Below are the code and all the weights of a small trained network. Each question names an input and a target symbol and asks about switching units off, where a switched-off unit gives its printed mean instead of its output.

import numpy as np


def w(rows, s, z=0):
    codes = np.array(rows[::2]) - 128.0
    scale = np.full(codes.shape[1], s)
    scale[-1] = z or s
    return codes * scale


def f(y):
    return y / 2 * (1 + np.tanh(0.7978845608 * (y + 0.044715 * y**3)))


def softmax(a):
    e = np.exp(a - a.max(-1, keepdims=True))
    return e / e.sum(-1, keepdims=True)


def log_softmax(a):
    a = a - a.max(-1, keepdims=True)
    return a - np.log(np.exp(a).sum(-1, keepdims=True))


def net(x, mask):
    ids = ['αεξτφω'.index(c) for c in x.split()]
    T = len(ids)
    res = E[ids] + P[:T]
    r = res
    for j in range(2):
        rows = slice(4 * j, 4 * j + 4)
        q, k, v = (r @ M[0][rows].T for M in (Q, K, V))
        z = softmax(np.where(np.tri(T) > 0, q @ k.T / 4**0.5, -1e9)) @ v
        o = O[0][rows]
        res = res + np.where(mask[j], z, o[:, -1]) @ o[:, :-1]
    y = f(res @ A[0][:, :-1].T + A[0][:, -1])
    res = res + np.where(mask[2:18], y, B[0][:, -1]) @ B[0][:, :-1]
    return log_softmax(res[-1] @ U[:, :-1].T + U[:, -1])


Q, K, V, O, A, B = {}, {}, {}, {}, {}, {}
E = w([
[160,123,101],'α',
[44,75,198],'ε',
[78,253,51],'ξ',
[25,162,31],'τ',
[161,130,115],'φ',
[155,138,130],'ω',
],0.016)
P = w([
[158,83,215],'0',
[93,122,227],'1',
[148,78,191],'2',
[146,96,145],'3',
[162,105,135],'4',
[176,129,120],'5',
[179,139,101],'6',
[186,152,84],'7',
[180,162,59],'8',
[204,181,42],'9',
[168,184,18],'10',
[225,215,9],'11',
[104,169,3],'12',
[213,240,15],'13',
],0.0033)
Q[0] = w([
[198,60,131],'H1',
[152,181,158],'H1',
[167,124,133],'H1',
[112,183,136],'H1',
[78,48,91],'H2',
[5,12,141],'H2',
[218,171,215],'H2',
[55,71,148],'H2',
],0.016)
K[0] = w([
[157,145,91],'H1',
[160,91,103],'H1',
[161,124,115],'H1',
[139,104,138],'H1',
[74,131,189],'H2',
[1,59,189],'H2',
[218,136,98],'H2',
[55,78,152],'H2',
],0.021)
V[0] = w([
[144,131,120],'H1',
[129,149,161],'H1',
[191,138,80],'H1',
[147,136,122],'H1',
[84,47,71],'H2',
[115,27,2],'H2',
[151,160,183],'H2',
[186,132,187],'H2',
],0.014)
O[0] = w([
[120,101,122,98],'H1',
[107,169,157,132],'H1',
[89,6,92,5],'H1',
[110,108,127,92],'H1',
[120,225,160,108],'H2',
[37,169,208,105],'H2',
[137,107,92,97],'H2',
[72,108,87,6],'H2',
],0.014,0.0027)
A[0] = w([
[114,145,34,193],'N1',
[114,139,111,100],'N2',
[78,129,151,34],'N3',
[118,84,131,101],'N4',
[179,112,133,108],'N5',
[152,40,248,137],'N6',
[65,160,98,18],'N7',
[188,64,196,75],'N8',
[125,132,155,152],'N9',
[132,129,136,177],'N10',
[169,98,220,26],'N11',
[92,94,143,138],'N12',
[73,118,100,172],'N13',
[147,116,114,151],'N14',
[132,64,92,2],'N15',
[177,123,153,107],'N16',
],0.016,0.0052)
B[0] = w([
[68,130,133,254],'N1',
[145,128,138,134],'N2',
[172,101,75,138],'N3',
[177,215,141,151],'N4',
[106,114,94,154],'N5',
[121,248,54,154],'N6',
[179,122,114,163],'N7',
[192,94,70,153],'N8',
[138,110,84,151],'N9',
[126,116,104,151],'N10',
[106,187,111,129],'N11',
[124,232,213,138],'N12',
[77,127,141,146],'N13',
[121,109,97,157],'N14',
[191,61,251,176],'N15',
[103,138,120,148],'N16',
],0.034,0.0077)
U = w([
[90,65,188,187],'α',
[91,227,197,18],'ε',
[21,44,144,210],'ξ',
[176,112,172,4],'τ',
[127,48,247,249],'φ',
[124,109,254,186],'ω',
],0.0048,0.0023)

Each question gives the input, a string of symbols that net reads in full, and the target symbol t.
The units are the heads (4 rows each of Q, K, V and O) and the neurons (one row each of A and B). Each row of codes is followed by its name. A weight is (code - 128) times the scale printed after its matrix; where a second scale follows, it is the last column's (O, A, B and U).
mask holds one flag per unit, heads first, then neurons. A switched-off unit (its flag False) gives its mean, the last column of its rows in O or B, instead of its output. The means were averaged over made-up inputs and are rounded, as every weight is.
A unit's drop is (log p(t) with every unit on - log p(t) with that unit switched off) / (log p(t) with every unit on - log p(t) with every unit switched off).
The circuit of an input: a set's keep is (log p(t) with only the set's units on - log p(t) with every unit switched off) / (log p(t) with every unit on - log p(t) with every unit switched off). Starting from the 12 units with the biggest drops (on a tie, the unit counted first), units are removed one at a time, each time the one whose removal leaves the highest keep (on an exact tie, the one counted first), for as long as the keep stays at least 0.8.
circuit, biggest first: the units of the circuit, biggest drop first
most important unit: the unit with the biggest drop
top k neurons: the k neurons with the biggest drops, biggest first
which heads matter: for each layer, one digit per head in row order, 1 if its drop is at least 0.15 and else 0, layers parted by /
drop of u: that unit's drop, to one decimal
input α τ ω α α α, target ε: top neuron -> (N12)
input τ τ α ω ω τ φ ω ω ω φ, target φ: circuit, biggest first -> (H1 N15 H2)
input ω ω φ, target φ: circuit, biggest first -> (H2 N15 H1)
input φ ε ξ φ ε ε α, target ξ: circuit, biggest first -> (N15 N4)
input α ξ ξ φ, target τ: circuit, biggest first -> (H1 N8 N6 N1)
input ξ ω ω τ α α α φ, target ε: top 2 neurons -> (N6 N12)
input α φ ε φ τ φ ω ω α ω ω ξ α, target φ: which heads matter -> 10
input ω φ ξ τ φ ω ω ω, target φ: which heads matter -> 11
input α τ ω, target ε: circuit, biggest first -> (H1 N6)
input ε φ α φ ε τ φ ω τ φ ω φ τ, target ε: top 2 neurons -> (N1 N15)
input ξ φ ω φ ω τ ξ τ ξ ξ ω, target τ: top 2 neurons -> (N8 N6)
input ε ω ξ ε ω ε ε ε φ, target ξ: top 4 neurons -> (N15 N4 N12 N7)
input φ ε ω ω ω τ ω, target φ: top 2 neurons -> (N15 N6)
input ε φ φ α α φ, target ε: most important unit -> H1
input ω φ ξ α ξ ξ ξ ω ω τ ξ ξ α, target τ: drop of N6 -> 0.7
input ξ τ τ ε ξ ξ α α, target τ: drop of N7 -> -0.1
input ξ τ φ φ α α α ω φ ω φ τ τ ξ, target ξ: drop of H1 -> 0.2
